Here is a tiny trained network, its code and every weight. The questions are about switching its units off for an input and a class, where a switched-off unit gives its printed mean instead of its output.

import numpy as np


def w(rows, s, z=0):
    codes = np.array(rows[::2]) - 128.0
    scale = np.full(codes.shape[1], s)
    scale[-1] = z or s
    return codes * scale


def norm(h):
    return h / np.sqrt((h * h).mean(-1, keepdims=True) + 1e-5)


def f(y):
    return np.maximum(y, 0)


def log_softmax(a):
    a = a - a.max(-1, keepdims=True)
    return a - np.log(np.exp(a).sum(-1, keepdims=True))


def net(x, mask):
    res = np.array(x, float).reshape(1, 4) / 4 @ E
    u = 0
    for l in range(3):
        y = f(norm(res) @ A[l][:, :-1].T + A[l][:, -1])
        res = res + np.where(mask[u : u + 5], y, B[l][:, -1]) @ B[l][:, :-1]
        u += 5
    return log_softmax(norm(res)[-1] @ U[:, :-1].T + U[:, -1])


A, B = {}, {}
E = w([
[120,153,115,85,120,127,178,116,61],'x0',
[168,23,173,77,138,32,124,254,198],'x1',
[149,201,107,143,215,104,91,67,192],'x2',
[109,89,85,168,58,216,126,188,134],'x3',
],0.0072)
A[0] = w([
[128,154,108,195,98,249,104,105,134,21],'0.n0',
[137,77,160,121,160,4,110,180,175,45],'0.n1',
[122,51,136,83,50,137,177,209,65,2],'0.n2',
[121,140,106,193,98,248,103,117,155,62],'0.n3',
[122,203,108,128,172,124,117,48,136,67],'0.n4',
],0.014,0.002)
B[0] = w([
[68,105,68,78,113,205,104,73,160,236],'0.n0',
[99,98,107,84,118,99,49,71,213,247],'0.n1',
[176,170,182,149,81,77,201,246,73,253],'0.n2',
[78,76,132,58,139,238,114,109,143,230],'0.n3',
[172,153,210,186,205,118,172,132,98,219],'0.n4',
],0.013,0.014)
A[1] = w([
[170,133,23,102,183,157,144,136,151,95],'1.n0',
[162,174,77,191,26,73,186,226,15,191],'1.n1',
[112,142,7,169,91,204,103,91,104,72],'1.n2',
[147,118,57,145,125,32,67,95,168,6],'1.n3',
[198,187,129,234,255,89,169,78,64,47],'1.n4',
],0.015,0.0012)
B[1] = w([
[139,95,117,110,94,128,135,158,91,156],'1.n0',
[188,120,239,33,195,81,208,255,124,249],'1.n1',
[60,68,132,110,195,142,72,138,39,197],'1.n2',
[138,91,68,123,181,105,51,97,216,201],'1.n3',
[187,209,103,240,81,186,125,111,118,224],'1.n4',
],0.014,0.013)
A[2] = w([
[81,132,18,71,117,199,223,57,141,136],'2.n0',
[45,182,45,148,74,62,206,149,141,26],'2.n1',
[139,132,174,135,254,198,92,92,116,250],'2.n2',
[95,68,159,111,158,27,67,11,196,88],'2.n3',
[131,242,90,250,69,36,186,17,59,50],'2.n4',
],0.0096,0.0017)
B[2] = w([
[78,156,132,93,154,70,152,60,52,212],'2.n0',
[93,120,158,157,118,124,138,130,191,128],'2.n1',
[96,112,63,143,7,111,153,153,113,254],'2.n2',
[122,133,108,193,108,43,123,105,88,248],'2.n3',
[177,180,145,148,129,128,199,100,164,203],'2.n4',
],0.012,0.0085)
U = w([
[194,115,220,62,140,71,172,242,125,255],'0',
[49,80,116,86,128,222,106,82,58,148],'1',
[162,90,105,136,146,6,16,78,240,70],'2',
[222,229,143,254,123,170,148,57,136,28],'3',
],0.0091,0.00082)

Each question gives the input, the list of numbers given to net, and the class t.
The units are the neurons (one row each of A and B). Each row of codes is followed by its name. A weight is (code - 128) times the scale printed after its matrix; where a second scale follows, it is the last column's (A, B and U).
mask holds one flag per neuron, layer by layer. A switched-off neuron (its flag False) gives its mean, the last column of its row in B, instead of its output. The means were averaged over made-up inputs and are rounded, as every weight is.
A unit's drop is (log p(t) with every unit on - log p(t) with that unit switched off) / (log p(t) with every unit on - log p(t) with every unit switched off).
The circuit of an input: a set's keep is (log p(t) with only the set's units on - log p(t) with every unit switched off) / (log p(t) with every unit on - log p(t) with every unit switched off). Starting from the 12 units with the biggest drops (on a tie, the unit counted first), units are removed one at a time, each time the one whose removal leaves the highest keep (on an exact tie, the one counted first), for as long as the keep stays at least 0.8.
units of the circuit, in order: the units of the circuit, biggest drop first
top k neurons: the k neurons with the biggest drops, biggest first
k most important neurons of layer l: the k neurons of layer l with the biggest drops, biggest first
drop of u: that unit's drop, to one decimal
input [7,-2,6,4], class 1: 3 most important neurons of layer 0 : [0.n0 0.n2 0.n3]
input [-1,6,-4,-4], class 2: units of the circuit, in order : [0.n1]
input [5,-3,-3,4], class 1: top 2 neurons : [0.n0 0.n3]
input [-1,-1,8,3], class 3: top 4 neurons : [0.n4 0.n1 1.n4 1.n2]
input [-5,-7,-6,-7], class 3: top 3 neurons : [0.n4 0.n1 1.n4]
input [5,-1,-1,-2], class 3: top 2 neurons : [1.n4 0.n2]
input [5,-6,-7,-8], class 3: top 2 neurons : [1.n4 0.n2]
input [8,-3,-2,5], class 1: top 3 neurons : [0.n0 0.n3 0.n4]
input [-8,1,-6,-5], class 2: drop of 0.n1 : 1.0
input [-2,-3,8,0], class 3: drop of 0.n4 : 3.0
input [-3,-5,5,-2], class 3: drop of 0.n4 : 4.2
